[119 128 143 142 155 157 126]	119, 126

[[112 110 127 125 123 124]
 [106 116 116 117 128 119]]	112, 119

[[127 105 117 130 107]
 [152 112 141 122  99]
 [117 109 123 145 155]]	127, 155

[[139 153 124 128 139 133 146]
 [132 117 137 128 141 125 121]
 [143 118 138 128 113 117 151]]	139, 151

[131 128 155 137]	131, 137

[141 105 132 126 122 121 130]	141, 130

[154 137 131 142 150 139]	154, 139

[[117 131 119 117 108 129]
 [117 108 119 126 103 127]
 [125 138 122 126 127 137]]	117, 137

[120 123 120 135 108 105]	120, 105
---
123  146  143  150  126
123  147  137  152  134
119  148  134  152  134
-> 123

139  146  114  153 -> 139

119  116  141   99  124
120  107  134  140  102
150  109  141  109  131
-> 119

132  150  136  138  130  142 -> 132

126  143  109  102 -> 126

148  142  126  126  137  103  120 -> 148
---
[[132 123 121 123 129 111 152 111 126 137 138 126 131]
 [128 128 128 128 128 128 128 128 128 128 128 128 132]
 [124 136 133 129 131 128 128 128 128 128 128 128 134]
 [125 133 132 129 130 128 128 128 128 128 128 128 135]
 [133 122 118 116 131 127 116 114 140 127 139 145 141]
 [126 130 131 128 129 128 128 128 128 128 128 128 136]
 [134 121 118 112 131 128 128 128 128 128 128 128 138]] out 124

[[143 133 140 114 110 140 129 130 154 137 112 144 137]
 [121 132 105 115 118 107 127 104 127 133 112 103 139]
 [125 106 110 118 122 133 135 112 145 144 146 139 138]
 [119 127 127 112 102 148 113 131 152 134 104 137 117]
 [151 105 148 140 110 152 105 111 121 151 149 141 121]
 [141 121 140 115 125 148 125 127 116 115 114 111 119]] out 125

[[117 126 122 154 145 108 151 143 135 155]
 [121 124 133 157 149 139 129 133 150 137]
 [128 128 128 128 128 128 128 128 128 128]
 [128 124 117 126 125 132 122 121 114 120]
 [140 151 157 157 142 134 127 125 155 130]
 [114 113 123 101 137 127 126 108 107 109]
 [128 128 128 128 128 128 128 128 128 128]
 [112 111 123  99 140 128 126 105 105 109]
 [145 150 138 148 129 124 128 128 137 125]
 [128 129 129 125 128 125 129 129 126 129]] out 128

[[112 105 108 112 112 101 108 108 127 145 146 130 146]
 [128 137 140 118 132 126 138 138 134 138 108 141 116]
 [129 141 123 126 123 115 134 118 136 145 137 125 122]
 [126 132 125 127 130 119 122 112 149 130 136 123 135]
 [143 129 128 139 121 119 126 129 121 130 137 126 148]
 [128 121 145 127 123 144 137 128 137 112 139 113 110]
 [119 120 134 121 110 137 134 122 114 133 158 152 146]
 [117 128 112 128 144 130 121 130 124 142 121 116 114]] out 129

[[136 127 125 125 104 100 131 138 112 124 118 135 136 131]
 [134 126 124 126 105 100 132 138 112 126 120 139 137 132]
 [138 128 127 123 104 100 129 139 112 122 116 130 134 129]
 [136 127 126 125 104 100 130 138 112 124 118 134 135 131]
 [141 130 130 121 103 101 125 139 112 118 113 124 132 127]
 [142 131 131 119 103 101 125 140 113 118 112 121 131 126]
 [135 126 124 126 105  99 131 138 111 125 119 137 136 132]
 [137 128 127 124 104 100 129 138 112 123 117 132 135 130]
 [140 129 130 121 104 101 127 139 112 120 114 126 133 128]
 [138 129 129 122 104 101 128 139 112 121 115 128 134 129]] out 138
---
[[129 124 145 138]
 [119 123 131 122]
 [129 126 151 125]] result: 126

[[111 110 150 113 126]
 [130 125 120 134 126]
 [115 125 147 129 126]] result: 147

[[127 117 122 112 135 124]
 [125 135 122 117 114 113]
 [114 149 106 127 139 132]] result: 127

[[148 142 146 142 102 135]
 [100 107 105 110 149 119]
 [105 111 111 115 143 126]] result: 115

[[108 150 129 145 144]
 [120 151 135 144 142]
 [111 152 128 145 136]] result: 128

[[114 143 120 112 130 136 139]
 [148 114 141 144 137 125 111]
 [134 103 148 139 139 126 126]] result: 139

[[131 138 106 140 121 138 121]
 [132 143 140 150 134 129 148]
 [127 145 117 123 122 125 117]] result: 122

[[139 148 123 145 114 149]
 [136 145 130 142 119 140]
 [149 145 127 143 122 141]] result: 143
---
[106 147 105 124] Out: 105
[125 117 155 150 154 146 107] Out: 146
[157 141 111 119 121 156 150] Out: 156
[122 128 151 119] Out: 151
[102 104 150 106] Out: 150
[151 156 157 148 154 113] Out: 154
[142 149 137 135 145 100] Out: 145
---
[[126 132 117 114]
 [114 127 127 142]
 [132 149 104 121]] out 117

[[130 130  98 134 120 120 125]
 [121 125  98 132 132 122 135]
 [129 123  98 131 135 127 138]] out 120

[[114 121 116 118 153]
 [134 118 143 148 105]
 [131 119 139 142 105]] out 118

[[121 113 135 135 128]
 [157 149 123 114 118]
 [116 145 119 116 141]] out 135

[[132 118 157 112 115 135 131]
 [122 128 102 129 139 132 123]
 [143 132 125 156 130 100 133]] out 135

[[152 112 154 151 153]
 [113 137 110 111 111]
 [152 120 155 154 156]] out 151

[[126 141 130 147 153 120 131]
 [126 132 140 116 125 135 120]
 [126 135 114 115 125 147 120]] out 120

[[141 151 125 122 125]
 [140 149 125 122 124]
 [141 150 125 122 125]] out 122

[[124 103 123 134 124]
 [123 101 123 134 123]
 [124 104 123 134 124]] out 134
---
[146 155 124 113 127] → 124

[[142 134 135 112]
 [119 123 121  99]
 [121 123 122 147]] → 123

[119 142 132 125 132 153 141] → 132

[118 145 127 104 116 133 157] → 116

[[101 122 127 130 129 146]
 [132 124 125 144 129 121]
 [128 134 130 127 113 130]] → 127

[130 145 100 107] → 145
---
[[150 137 124 127 152 135 125]
 [144 129 124 132 145 126 125]
 [126 136 130 134 128 115 121]] >> 144

[[145 120 128 107]
 [112 127 153 129]
 [136 131  98 123]] >> 112

[[102 143 148 148]
 [118 114 155 126]
 [156 110 150 137]] >> 118

[[154 126 115 116 106 116 111]
 [140 145 117 129 151 104 111]
 [141 143 128 122 114 119 114]] >> 140

[[114 119 140 146 140]
 [130  98 134 137 126]
 [127 118 141 131 131]] >> 130

[[133 119 154 121 126]
 [115 116 116 149 139]
 [132 117 154 124 133]] >> 115
---
array([[132, 126, 120, 117, 113],
       [141, 118, 153, 128, 127],
       [124, 142, 134, 137, 127]]) ==> 137

array([141, 122, 148, 152, 152]) ==> 152

array([150, 139, 126, 147, 134, 135]) ==> 134

array([123, 123, 158, 146]) ==> 158

array([146, 125, 152, 122]) ==> 152

array([[123, 120, 142, 118],
       [108, 138, 150, 108]]) ==> 150

array([[116, 136, 114, 134, 127, 139],
       [142, 122, 139, 105, 111, 122],
       [130, 125, 120, 112, 104, 134]]) ==> 104

array([116, 130, 152, 142, 109, 136, 123]) ==> 136

array([121, 146, 101, 154]) ==> 101
